Known rows:
[-12   5 -11   1   1   6 -22 -19  -6   3  -1  -6  10   2  11  -6  -4  13
  27 -14 -33  -3  12 -22  13 -29  14  16  -4 -13  40  27  25  16  27  -3
  35 -23  30  48 -10   1  -1  17] : gasoskol
[-19  32 -15   0   6 -30 -16  14  -4  34  38 -25 -27 -18 -10  -2   5  -8
   6 -11  -6 -55  14 -24  34 -25  10 -12  30 -12  24 -19  34 -16 -10 -26
   1 -35   3 -17  -2 -18   1  12] : dasam
[-28  22  -7   5  17 -37   5   9   3   3   6 -17 -28  -5  34   7 -27 -34
  -5   7  -8 -64  22 -19  37 -30 -27  -1  17  16  38 -13  31 -25  22 -45
  -2 -21   0  11  -6   3 -13   0] : nibrisko
[  8  20  22  -7  -3  -3 -16  31   3   5 -14  -3 -25  -7   3  -4 -10  -6
   0  -5   3   8  12 -36   7  -2 -17   3   2 -12  41  -5  28  -4 -38 -23
  48 -25  -3   4  24 -13   9 -42] : lugrur
[ 20  13  46 -21 -15  -8  -4  28 -21   3  32  15 -29 -13  31  -9  -3  -2
  19  35  14 -38 -19   5 -10   8 -34   0   8  18  -5  -9  12  -5 -23 -26
 -16   8   7 -12 -11  12   3 -19] : dralom
[ 49 -24 -13 -24 -23   3  -8  12 -10 -15   3  27 -37 -33  25  19   2   2
   3  -2  -7 -12   7  -2  -8  22  -1  40  50 -11 -24   7  11 -17  15 -20
 -34  24 -20 -14  27  15   8  18] : puskem
[-10 -24  11 -24 -38 -10  -6  21 -18  -4  24   5 -46 -22  -5   4  25  -2
   5 -25   5 -34 -20   4 -27 -12  29 -33  10 -21  -4  -4   6  15  12  15
 -35  -8  12 -64  20  14   1  -2] : bruklubror
[ -1  20 -26  13   7  -3   5   1  -7   7   3   0 -24 -20   4  32 -19  -1
  28  -5 -17 -35  27 -30  38   3 -15  11  33  -1  12 -25  34 -44 -13 -35
  -1 -22 -22   6 -14   8  13  27] : bruzum
[-35 -15   3   0 -10 -20   9  13  -1 -23 -33 -21 -34   3  19  30 -23 -40
 -13 -29  -4 -21  18 -18  18 -18   9 -32  -4 -13  42   0  19   4  43 -11
  11 -25  -2 -20  13  18  -8  -9] : klakos
[  5   3 -34   7   2   9   1   9   8  -9 -23  18 -36 -26  -4  23 -10   4
  15 -29 -23  -1  28 -44  11  -4  -7  24  26 -14  25 -16  32 -33 -27 -22
  17 -24 -20   6  30  -2  13  -2] : trolan
[-29 -19   7 -19 -16  28 -19 -16 -12  -5 -12 -26  -1  -7   4  16  -9   1
   7 -36  -4 -10  19 -19   4 -27  14 -26 -16 -35  37 -23  34   5  40   7
  21 -23   5   9 -12  20  13   0] : fosiku
[ -4 -24   0 -26   0 -10   8  26  25 -38 -13  47 -59 -21  43 -18   3 -19
 -17 -12 -10 -24 -11 -15 -45 -38 -25  27  11  14  25   1  10   3   3 -17
 -16   8  12  -9  63   3  -9 -55] : plibe
[-18   9 -12  13  12 -40   7  10   7 -14 -20  -3 -25  10  25   8 -18 -29
   4  -6 -30 -15  12 -20  27 -24   9   8  12   6  43  41  13  13  30 -22
  22 -21  16  15  17  -1 -15   3] : kulil
[ 26  -4  38 -27 -20   5  -8  36  -4 -13   5  34 -41 -18  23 -17   6   3
   6  11   9  -2 -18  -9 -37   2 -26  12   2   4   9   1  10   7 -36 -13
   5   6   9 -13  33   2   5 -51] : fubruk
[ 25 -10 -16   5 -17  -3  13   6 -14 -23   2  49 -34 -16  15  14   4  15
  45   3 -33  -7 -14  -2 -11  12   3  31  28  12 -15  35  -2   0  -4  -6
 -25   7   9  -2  11  20   0  28] : trobro
[-12 -42  24 -40 -32  35 -11 -11 -18 -23   7  10 -16 -18  23   2   7  11
  12 -20   2 -20 -13   7 -39 -22   3 -16 -15 -18   5 -16  15  17  43  17
 -22   9  18  -9  -3  36  10  -7] : driril
[ 28   5  38  -5 -26 -16  -3  26 -22  -9  10  29 -23   2  24 -12   3   7
  32  28  -9   2 -28   6 -16  16  -5  10  -1  15   1  50  -5  28 -15  -8
   5   5  30  -2   5   8  -7 -10] : zisok

Facts:
(bidro, Ξ, plilum); (biklim, Ξ, brufum); (bogon, Ξ, brufum)
(brasi, Ξ, trusas); (broflun, Ξ, trepliki); (bruklubror, Ξ, skefem)
(bruzum, Ξ, droplu); (buskanem, Ξ, muvu); (dasam, Ξ, klikinum)
(destegi, Ξ, brufum); (dralom, Ξ, klikinum); (driril, Ξ, skefem)
(dritra, Ξ, tokluskim); (drodrin, Ξ, klikinum); (droplu, Ξ, klikinum)
(dukar, Ξ, drodrin); (dutri, Ξ, vuken); (flazim, Ξ, muvu)
(fleplopam, Ξ, klikinum); (flitre, Ξ, sarokes); (floklak, Ξ, muvu)
(flubrar, Ξ, sarokes); (fosiku, Ξ, kadravil); (fotrem, Ξ, trepliki)
(fubruk, Ξ, maklebra); (gasoskol, Ξ, biklim); (gezarim, Ξ, tokluskim)
(gogrimun, Ξ, sarokes); (gonok, Ξ, muvu); (gotra, Ξ, sarokes)
(grasas, Ξ, kadravil); (greklak, Ξ, tokluskim); (groflor, Ξ, skefem)
(grufuras, Ξ, biklim); (kadravil, Ξ, sarokes); (kistun, Ξ, biklim)
(klakos, Ξ, skefem); (klibrem, Ξ, drodrin); (klisa, Ξ, biklim)
(klugin, Ξ, biklim); (klusem, Ξ, sarokes); (kufun, Ξ, pliklil)
(kulebu, Ξ, flitre); (kulil, Ξ, plazes); (ligil, Ξ, drodrin)
(lugrur, Ξ, maklebra); (mazenek, Ξ, tokluskim); (metru, Ξ, pliklil)
(mitamol, Ξ, patro); (muvu, Ξ, brufum); (navem, Ξ, tokluskim)
(nedevel, Ξ, brufum); (nibrisko, Ξ, drodrin); (patro, Ξ, plilum)
(peror, Ξ, drodrin); (pivefli, Ξ, patro); (plazes, Ξ, brufum)
(plibe, Ξ, tokluskim); (pliklil, Ξ, trusas); (plomis, Ξ, flitre)
(pluzak, Ξ, droplu); (puskem, Ξ, trepliki); (renum, Ξ, skefem)
(roval, Ξ, maklebra); (ruster, Ξ, drodrin); (satar, Ξ, patro)
(silir, Ξ, kadravil); (sinok, Ξ, klikinum); (skefem, Ξ, sarokes)
(skofis, Ξ, patro); (stalom, Ξ, kadravil); (stimo, Ξ, sinok)
(suzabom, Ξ, patro); (tokluskim, Ξ, maklebra); (treklun, Ξ, klikinum)
(trepliki, Ξ, plilum); (trobro, Ξ, brufum); (trolan, Ξ, maklebra)
(truflis, Ξ, droplu); (trusas, Ξ, brufum); (vita, Ξ, brufum)
(vuken, Ξ, plilum); (vumal, Ξ, drodrin); (zeluvum, Ξ, plazes)
(zisok, Ξ, biklim); (zitrem, Ξ, kadravil); (bidro, Θ, a)
(bogon, Θ, a); (brasi, Θ, a); (broflun, Θ, d)
(bruklubror, Θ, e); (bruzum, Θ, b); (buskanem, Θ, a)
(dasam, Θ, e); (destegi, Θ, b); (dralom, Θ, a)
(driril, Θ, d); (dritra, Θ, d); (dukar, Θ, e)
(dutri, Θ, a); (flazim, Θ, d); (fleplopam, Θ, d)
(floklak, Θ, e); (flubrar, Θ, a); (fosiku, Θ, d)
(fotrem, Θ, e); (fubruk, Θ, a); (gasoskol, Θ, d)
(gezarim, Θ, b); (gogrimun, Θ, d); (gonok, Θ, a)
(gotra, Θ, c); (grasas, Θ, b); (greklak, Θ, b)
(groflor, Θ, a); (grufuras, Θ, d); (kistun, Θ, c)
(klakos, Θ, c); (klibrem, Θ, c); (klisa, Θ, a)
(klugin, Θ, e); (klusem, Θ, b); (kufun, Θ, a)
(kulebu, Θ, c); (kulil, Θ, c); (ligil, Θ, b)
(lugrur, Θ, a); (mazenek, Θ, a); (metru, Θ, c)
(mitamol, Θ, a); (navem, Θ, e); (nedevel, Θ, a)
(nibrisko, Θ, c); (peror, Θ, a); (pivefli, Θ, b)
(plibe, Θ, c); (plomis, Θ, a); (pluzak, Θ, a)
(puskem, Θ, b); (renum, Θ, b); (roval, Θ, e)
(ruster, Θ, e); (satar, Θ, d); (silir, Θ, a)
(skofis, Θ, a); (stalom, Θ, e); (stimo, Θ, e)
(suzabom, Θ, e); (treklun, Θ, c); (trobro, Θ, b)
(trolan, Θ, b); (truflis, Θ, e); (vita, Θ, d)
(vumal, Θ, d); (zeluvum, Θ, a); (zisok, Θ, a)
(zitrem, Θ, c); (bidro, ε, f); (bogon, ε, f)
(brasi, ε, f); (broflun, ε, f); (bruklubror, ε, f)
(bruzum, ε, g); (buskanem, ε, f); (dasam, ε, g)
(destegi, ε, g); (dralom, ε, f); (driril, ε, f)
(dritra, ε, g); (dukar, ε, f); (dutri, ε, f)
(flazim, ε, f); (fleplopam, ε, f); (floklak, ε, f)
(flubrar, ε, g); (fosiku, ε, g); (fotrem, ε, f)
(fubruk, ε, f); (gasoskol, ε, g); (gezarim, ε, f)
(gogrimun, ε, f); (gonok, ε, g); (gotra, ε, g)
(grasas, ε, g); (greklak, ε, g); (groflor, ε, f)
(grufuras, ε, f); (kistun, ε, f); (klakos, ε, g)
(klibrem, ε, f); (klisa, ε, g); (klugin, ε, f)
(klusem, ε, g); (kufun, ε, g); (kulebu, ε, g)
(kulil, ε, g); (ligil, ε, f); (lugrur, ε, g)
(mazenek, ε, g); (metru, ε, f); (mitamol, ε, g)
(navem, ε, f); (nedevel, ε, g); (nibrisko, ε, g)
(peror, ε, f); (pivefli, ε, f); (plibe, ε, f)
(plomis, ε, g); (pluzak, ε, f); (puskem, ε, f)
(renum, ε, g); (roval, ε, f); (ruster, ε, g)
(satar, ε, f); (silir, ε, f); (skofis, ε, f)
(stalom, ε, f); (stimo, ε, g); (suzabom, ε, f)
(treklun, ε, g); (trobro, ε, f); (trolan, ε, g)
(truflis, ε, g); (vita, ε, g); (vumal, ε, f)
(zeluvum, ε, g); (zisok, ε, f); (zitrem, ε, g)

Rows:
No name comes twice in this set of rows, the named rows included.
[-11  -3  10 -14   1 -30  13  14  -3 -13  24  20 -42 -14  54  -5 -10 -25
   1  23  -3 -73 -11   7  -6 -26 -35   8  18  31   6  -7  11 -14  25 -34
 -45   9  11  -8   2  17 -17  -8] -> klibrem
[ 29 -31  12 -51 -17  21 -35  -6  -5  -7  21   7 -10 -25  38 -15   9   8
 -11  -2   1 -17   1   4 -25 -15   1  34  24 -20  -1   2  18  12  48  -8
 -18  28   9  17  16   9   6  -4] -> broflun
[  5 -19   8 -23 -13  15 -15 -12  -9 -14  18  28  -6 -10  30 -19  12  21
  30   2 -25 -13 -19   3 -31 -26   5  25  -1   1   7  28   7  27  31   7
  -9  11  38  28  -1  15  -1   5] -> flazim
[-20  36 -15   3   6 -32 -17  13  -7  38  44 -26 -26 -19  -8  -4   3  -7
   8  -5  -5 -65  14 -23  38 -26   4 -12  28  -9  23 -24  37 -23 -12 -29
  -4 -37   3 -16  -9 -17  -2  15] -> ruster
[ -1 -13   6 -10   0 -31  14  17   5 -34  -1  33 -40   0  45  -3  -2 -21
   9   7 -21 -25 -22   6 -16 -20   1  18  16  22  10  43  -7  24  34 -11
 -21  12  24  -4  23  14 -14  -8] -> metru
[ 59 -11  41 -38 -31  -9 -29  35 -17   0  14   3 -26 -15  33  -7   1  -8
 -16  24  21  -1  -3   7 -10  29  -9  21  29 -11  -9  21   8  12   8 -25
  -4  26  -5 -15  26   0   1 -21] -> skofis
[ 55 -27 -15 -25 -26   2 -13  13 -11 -12   4  23 -35 -34  25  18   2   2
  -2  -1  -4 -11  11  -3  -5  27   0  43  55 -13 -24   9  10 -17  19 -22
 -35  27 -21 -13  31  13   6  20] -> pivefli
[ 15   1  -9  -5 -10   1  13   5 -18  -5  29  35 -37 -32  25  15  -4   9
  34  15 -11 -57  -3  -3  -2   5 -34  20  32  20 -21 -23  18 -40 -13 -28
 -51   7  -9  -9 -12  25   5  23] -> ligil
[  6 -17   7 -20 -15  13 -14 -14 -12 -15  17  30  -4  -9  30 -19  12  24
  32   3 -27 -13 -20   5 -31 -26   6  26  -3   2   8  33   7  27  30   7
  -9   8  41  29  -1  16  -3   8] -> grufuras
[ 20 -21 -19 -17 -11  21   8  17  10 -29  -9  63 -56 -39  14   3  10  15
  17 -19 -17  -7  -4 -26 -41  -7 -22  40  26   2  -2 -16  16 -23 -34 -11
 -21   5  -9 -10  49   9  12 -24] -> gezarim
[ 28   7  41 -11 -17 -13  -1  29 -17 -12  12  27 -24   1  22  -9   5   5
  31  25  -7   2 -30   6 -18  15  -5   9   4  14   0  41  -5  29 -16  -8
   4   8  24  -4   4   7   0 -14] -> brasi
[-16  -5 -13 -25  10  32 -26  -7  20  -4 -10   7 -13 -22   9 -17   0  12
  -1 -37 -16  -1  21 -45 -17 -48 -10  24  -2 -24  53 -28  43  -6  -4  -9
  39 -22   9  38  29  -9  14 -38] -> dritra
[ -6  -6  15 -34  -4  19 -15 -14 -13   3  44  15 -10 -25  40 -19   2  15
  21  14  -3 -62  -9   4 -21 -32 -31  16   6  10   1 -29  27 -13  20 -18
 -33  11  18  21 -24  20   4   1] -> vumal
[ 31 -14  -2 -35 -23 -24 -30  26  -5  11  39   2 -41 -29  10 -13  27  -5
 -17  -7   5 -30  -7   2 -12  -5  25  18  48 -23 -11  13  12  11  18 -11
 -31  12   4 -38  40 -12  -2   2] -> fotrem
[  3 -10  -9 -29 -11  -6 -14  30  14  -2  26  38 -57 -36  -1 -29  34   8
  -3 -26  -6 -26 -18 -19 -47 -34   4  17  24 -11  11  -9  17   5 -31  -3
 -18  -7  15 -35  61 -17   1 -41] -> navem

The same elements again, as new rows of numbers:
Known rows:
[  9 -11  14 -13  10  -9  20   4  -2 -17  10   2] : grasas
[-15  -6  -4  -8 -22  -2   9   9  -9   0  11   3] : fubruk
[ 19   4 -13 -14 -13  15  10  -5  -8 -32  35  -7] : brasi
[-58 -27 -19  64   1 -30 -29  28 -23  43   9   7] : fleplopam
[-26  -7  11 -19  23 -13  47  19 -13 -13  22   4] : flubrar
[ 23   0 -16 -16 -13  16   7 -11  -9 -36  39  -8] : zisok
[ 75   3   8 -27  33  50  -5 -35   1 -18  13  -9] : biklim
[ 64  10  12 -22  32  44   0 -26   2  -7   4  -6] : pliklil
[-68  15 -21  31 -23 -17 -21 -16 -26  82 -12 -29] : satar
[  3  47  11 -34  -4  16  15 -38   8  31 -39 -33] : plilum
[-21  -7 -13   7 -22 -20  13  23  -1 -35  19   6] : pluzak
[  2  -5   2  -3  20 -22  -2  16  20   9 -21  21] : klakos
[  9 -14 -14  19 -38 -21 -14  15  12 -52   6   8] : ligil
[  5   4   9 -19   8  12  25   1 -10 -45  27   3] : klisa
[-24  -1  13  22  -1 -13  -1  18  13 -23 -16  16] : stimo
[-43 -35 -20  40  24 -19 -11  11 -35  79  27  -6] : driril
[-27  -5  12 -16  20 -12  46  19 -13 -13  20   6] : plomis

Rows:
No name comes twice in this set of rows, the named rows included.
[-65  10 -20  34 -17 -16 -21 -10 -27  79  -8 -24] -> broflun
[ 25   9   2  -1   4   0 -23   2  24 -18 -23  20] -> kulil
[ -5  -3  13  12 -15 -19   5  20   9 -53  -6  13] -> bruzum
[-17  -3   0  26  -6 -38 -18  36  33 -35 -39  36] -> nibrisko
[ -5  56   7 -41 -12  15  16 -49   8  35 -47 -42] -> patro
[-26 -12 -16  13 -22 -27  12  29   2 -46  18   9] -> peror
[-52  42  10 -27 -22 -13  39  -8  -5  -9 -16 -19] -> mitamol
[ 51   2 -27   0 -16  11 -44 -13  27 -13  -7  10] -> kistun
[ 10  -6 -11  10 -29  -8 -45  10  26  30 -38  22] -> plibe
[  5 -12   9  15  18 -13   3  20  16 -34 -16  16] -> drodrin

